Here is a tiny trained network, its code and every weight. The questions are about switching its units off for an input and a target symbol, where a switched-off unit gives its printed mean instead of its output.

import numpy as np


def w(rows, s, z=0):
    codes = np.array(rows[::2]) - 128.0
    scale = np.full(codes.shape[1], s)
    scale[-1] = z or s
    return codes * scale


def f(y):
    return y / 2 * (1 + np.tanh(0.7978845608 * (y + 0.044715 * y**3)))


def softmax(a):
    e = np.exp(a - a.max(-1, keepdims=True))
    return e / e.sum(-1, keepdims=True)


def log_softmax(a):
    a = a - a.max(-1, keepdims=True)
    return a - np.log(np.exp(a).sum(-1, keepdims=True))


def net(x, mask):
    ids = ['βγδεθμξπστω'.index(c) for c in x.split()]
    T = len(ids)
    res = E[ids] + P[:T]
    u = 0
    for l in range(2):
        r = res
        for j in range(3):
            rows = slice(4 * j, 4 * j + 4)
            q, k, v = (r @ M[l][rows].T for M in (Q, K, V))
            z = softmax(np.where(np.tri(T) > 0, q @ k.T / 4**0.5, -1e9)) @ v
            o = O[l][rows]
            res = res + np.where(mask[u + j], z, o[:, -1]) @ o[:, :-1]
        u += 3
        y = f(res @ A[l][:, :-1].T + A[l][:, -1])
        res = res + np.where(mask[u : u + 4], y, B[l][:, -1]) @ B[l][:, :-1]
        u += 4
    return log_softmax(res[-1] @ U[:, :-1].T + U[:, -1])


Q, K, V, O, A, B = {}, {}, {}, {}, {}, {}
E = w([
[148,57,85,77],'β',
[145,16,27,80],'γ',
[118,93,13,12],'δ',
[83,120,28,45],'ε',
[192,115,46,51],'θ',
[195,58,2,86],'μ',
[45,112,124,103],'ξ',
[80,154,219,96],'π',
[185,91,111,127],'σ',
[114,69,162,134],'τ',
[18,128,205,85],'ω',
],0.0069)
P = w([
[131,25,114,153],'0',
[80,114,93,135],'1',
[155,79,77,93],'2',
[67,143,73,131],'3',
[214,67,169,88],'4',
[52,171,63,120],'5',
[191,64,155,62],'6',
[47,151,4,163],'7',
[169,75,96,100],'8',
[91,210,49,115],'9',
[159,24,117,32],'10',
[127,193,98,145],'11',
],0.014)
Q[0] = w([
[96,100,116,89],'0.h0',
[108,98,96,95],'0.h0',
[135,103,91,111],'0.h0',
[108,39,153,107],'0.h0',
[154,79,170,77],'0.h1',
[127,77,72,117],'0.h1',
[142,179,128,163],'0.h1',
[172,141,139,163],'0.h1',
[5,103,149,143],'0.h2',
[92,89,192,139],'0.h2',
[105,184,85,146],'0.h2',
[44,105,59,108],'0.h2',
],0.014)
K[0] = w([
[49,161,67,182],'0.h0',
[96,67,97,160],'0.h0',
[150,102,64,144],'0.h0',
[58,163,42,158],'0.h0',
[130,100,122,227],'0.h1',
[135,187,115,190],'0.h1',
[125,112,149,38],'0.h1',
[135,84,153,75],'0.h1',
[11,213,141,245],'0.h2',
[69,109,219,179],'0.h2',
[194,166,130,137],'0.h2',
[101,209,57,147],'0.h2',
],0.011)
V[0] = w([
[193,126,145,84],'0.h0',
[100,196,142,60],'0.h0',
[80,181,38,131],'0.h0',
[178,122,138,112],'0.h0',
[79,120,101,204],'0.h1',
[161,137,168,55],'0.h1',
[159,244,182,180],'0.h1',
[135,82,184,104],'0.h1',
[32,144,205,134],'0.h2',
[129,121,113,173],'0.h2',
[125,90,142,107],'0.h2',
[46,144,94,132],'0.h2',
],0.011)
O[0] = w([
[129,216,98,23,106],'0.h0',
[193,79,90,120,97],'0.h0',
[237,49,78,254,176],'0.h0',
[100,142,89,79,113],'0.h0',
[97,33,233,170,154],'0.h1',
[125,200,49,73,97],'0.h1',
[146,137,181,61,6],'0.h1',
[17,162,97,157,119],'0.h1',
[174,75,15,55,77],'0.h2',
[136,126,139,215,127],'0.h2',
[102,158,64,118,147],'0.h2',
[189,85,111,149,154],'0.h2',
],0.0071,0.013)
A[0] = w([
[156,135,232,161,197],'0.n0',
[5,222,2,67,254],'0.n1',
[154,9,171,173,122],'0.n2',
[45,57,2,101,45],'0.n3',
],0.0071,0.0075)
B[0] = w([
[96,92,36,25,167],'0.n0',
[176,41,125,178,198],'0.n1',
[110,254,141,73,255],'0.n2',
[207,182,254,214,152],'0.n3',
],0.0083,0.014)
Q[1] = w([
[143,154,86,80],'1.h0',
[157,159,74,127],'1.h0',
[141,153,152,159],'1.h0',
[125,89,107,180],'1.h0',
[138,105,173,83],'1.h1',
[98,105,115,215],'1.h1',
[145,217,105,77],'1.h1',
[71,87,131,130],'1.h1',
[110,98,153,96],'1.h2',
[182,182,135,66],'1.h2',
[156,107,118,213],'1.h2',
[154,253,130,98],'1.h2',
],0.016)
K[1] = w([
[206,132,114,125],'1.h0',
[167,77,87,141],'1.h0',
[101,91,129,95],'1.h0',
[89,100,144,182],'1.h0',
[159,214,57,97],'1.h1',
[104,44,227,97],'1.h1',
[215,162,68,184],'1.h1',
[99,124,167,100],'1.h1',
[118,180,61,154],'1.h2',
[175,155,73,72],'1.h2',
[71,47,173,145],'1.h2',
[180,125,72,3],'1.h2',
],0.014)
V[1] = w([
[84,105,1,72],'1.h0',
[55,192,187,118],'1.h0',
[179,164,74,82],'1.h0',
[215,109,168,156],'1.h0',
[82,186,161,189],'1.h1',
[67,105,10,108],'1.h1',
[88,47,138,144],'1.h1',
[123,195,45,200],'1.h1',
[136,239,185,146],'1.h2',
[144,33,97,94],'1.h2',
[228,65,120,212],'1.h2',
[199,148,79,196],'1.h2',
],0.013)
O[1] = w([
[135,97,173,183,60],'1.h0',
[200,130,52,110,129],'1.h0',
[144,172,156,167,8],'1.h0',
[96,170,144,92,141],'1.h0',
[163,84,102,92,230],'1.h1',
[175,81,137,253,112],'1.h1',
[153,111,186,123,228],'1.h1',
[98,72,86,155,188],'1.h1',
[191,239,64,132,100],'1.h2',
[85,68,192,82,122],'1.h2',
[24,140,119,134,195],'1.h2',
[56,162,105,176,138],'1.h2',
],0.015,0.017)
A[1] = w([
[62,223,71,73,1],'1.n0',
[90,48,253,66,174],'1.n1',
[97,166,128,204,6],'1.n2',
[102,254,37,76,227],'1.n3',
],0.0064,0.0082)
B[1] = w([
[108,207,109,165,171],'1.n0',
[183,241,168,154,251],'1.n1',
[121,212,49,58,128],'1.n2',
[254,229,133,189,200],'1.n3',
],0.008,0.02)
U = w([
[45,119,106,30,140],'β',
[99,125,1,60,2],'γ',
[71,171,96,155,87],'δ',
[164,179,124,233,136],'ε',
[99,135,177,221,156],'θ',
[121,73,86,220,202],'μ',
[214,168,114,130,28],'ξ',
[150,182,211,117,147],'π',
[219,132,188,221,144],'σ',
[190,103,138,40,192],'τ',
[138,209,128,57,11],'ω',
],0.0069,0.0076)

Each question gives the input, a string of symbols that net reads in full, and the target symbol t.
The units are the heads (4 rows each of Q, K, V and O) and the neurons (one row each of A and B). Each row of codes is followed by its name. A weight is (code - 128) times the scale printed after its matrix; where a second scale follows, it is the last column's (O, A, B and U).
mask holds one flag per unit, layer by layer, with each layer's heads first. A switched-off unit (its flag False) gives its mean, the last column of its rows in O or B, instead of its output. The means were averaged over made-up inputs and are rounded, as every weight is.
A unit's drop is (log p(t) with every unit on - log p(t) with that unit switched off) / (log p(t) with every unit on - log p(t) with every unit switched off).
The circuit of an input: a set's keep is (log p(t) with only the set's units on - log p(t) with every unit switched off) / (log p(t) with every unit on - log p(t) with every unit switched off). Starting from the 12 units with the biggest drops (on a tie, the unit counted first), units are removed one at a time, each time the one whose removal leaves the highest keep (on an exact tie, the one counted first), for as long as the keep stays at least 0.8.
units of the circuit, in order: the units of the circuit, biggest drop first
most important unit: the unit with the biggest drop
k most important neurons: the k neurons with the biggest drops, biggest first
which heads matter: for each layer, one digit per head in row order, 1 if its drop is at least 0.15 and else 0, layers parted by /
input β τ μ σ τ ε ε π, target β: 4 most important neurons -> (0.n2 0.n3 0.n1 0.n0)
input ε ξ τ τ, target ε: which heads matter -> 011 / 001
input τ ε τ π σ τ τ π γ π, target τ: 3 most important neurons -> (0.n2 0.n1 0.n3)
input β τ μ σ δ θ π τ, target β: 2 most important neurons -> (0.n2 0.n3)
input β μ β μ γ γ μ π τ μ δ μ, target β: which heads matter -> 110 / 001
input ξ τ μ τ τ δ θ σ μ ξ δ ε, target ξ: most important unit -> 0.n2
input τ γ τ θ, target τ: units of the circuit, in order -> (0.h0 0.n2 1.h2)
input τ ξ μ μ γ τ π, target μ: units of the circuit, in order -> (1.h1 0.n1)
input ε τ τ ε τ δ π ω μ σ γ τ, target ε: which heads matter -> 001 / 001
input μ θ ξ τ β μ τ π μ σ ε, target π: 3 most important neurons -> (0.n2 0.n0 0.n1)
input μ μ τ γ β δ δ β, target μ: units of the circuit, in order -> (0.h0 0.n2 1.h1 1.n1)
input δ π τ, target δ: units of the circuit, in order -> (0.n3 0.h1 1.h2 0.n0)
input μ μ ε, target μ: units of the circuit, in order -> (0.h1 1.h1)
input γ θ π τ μ μ σ ε σ ω, target γ: most important unit -> 0.h0
input τ μ γ σ δ β τ τ, target τ: which heads matter -> 111 / 111
input τ π τ τ ε μ τ π γ τ γ, target π: 4 most important neurons -> (0.n2 0.n0 0.n3 1.n3)
input π μ θ θ ω σ τ μ, target π: 4 most important neurons -> (0.n2 0.n1 1.n1 0.n3)
input δ β γ γ μ δ, target δ: 2 most important neurons -> (0.n2 0.n3)
input γ τ τ τ γ σ σ σ, target γ: 2 most important neurons -> (0.n3 0.n2)
input τ β τ ξ ε β τ π γ π σ, target π: which heads matter -> 111 / 100
input β τ γ ε θ γ, target β: which heads matter -> 111 / 101
input γ μ τ μ γ, target μ: 2 most important neurons -> (0.n2 0.n1)
input θ μ γ γ δ δ β γ γ ε ε μ, target θ: units of the circuit, in order -> (1.h2 1.h0)
input δ μ δ τ, target δ: units of the circuit, in order -> (0.n3 0.h1 1.h2)
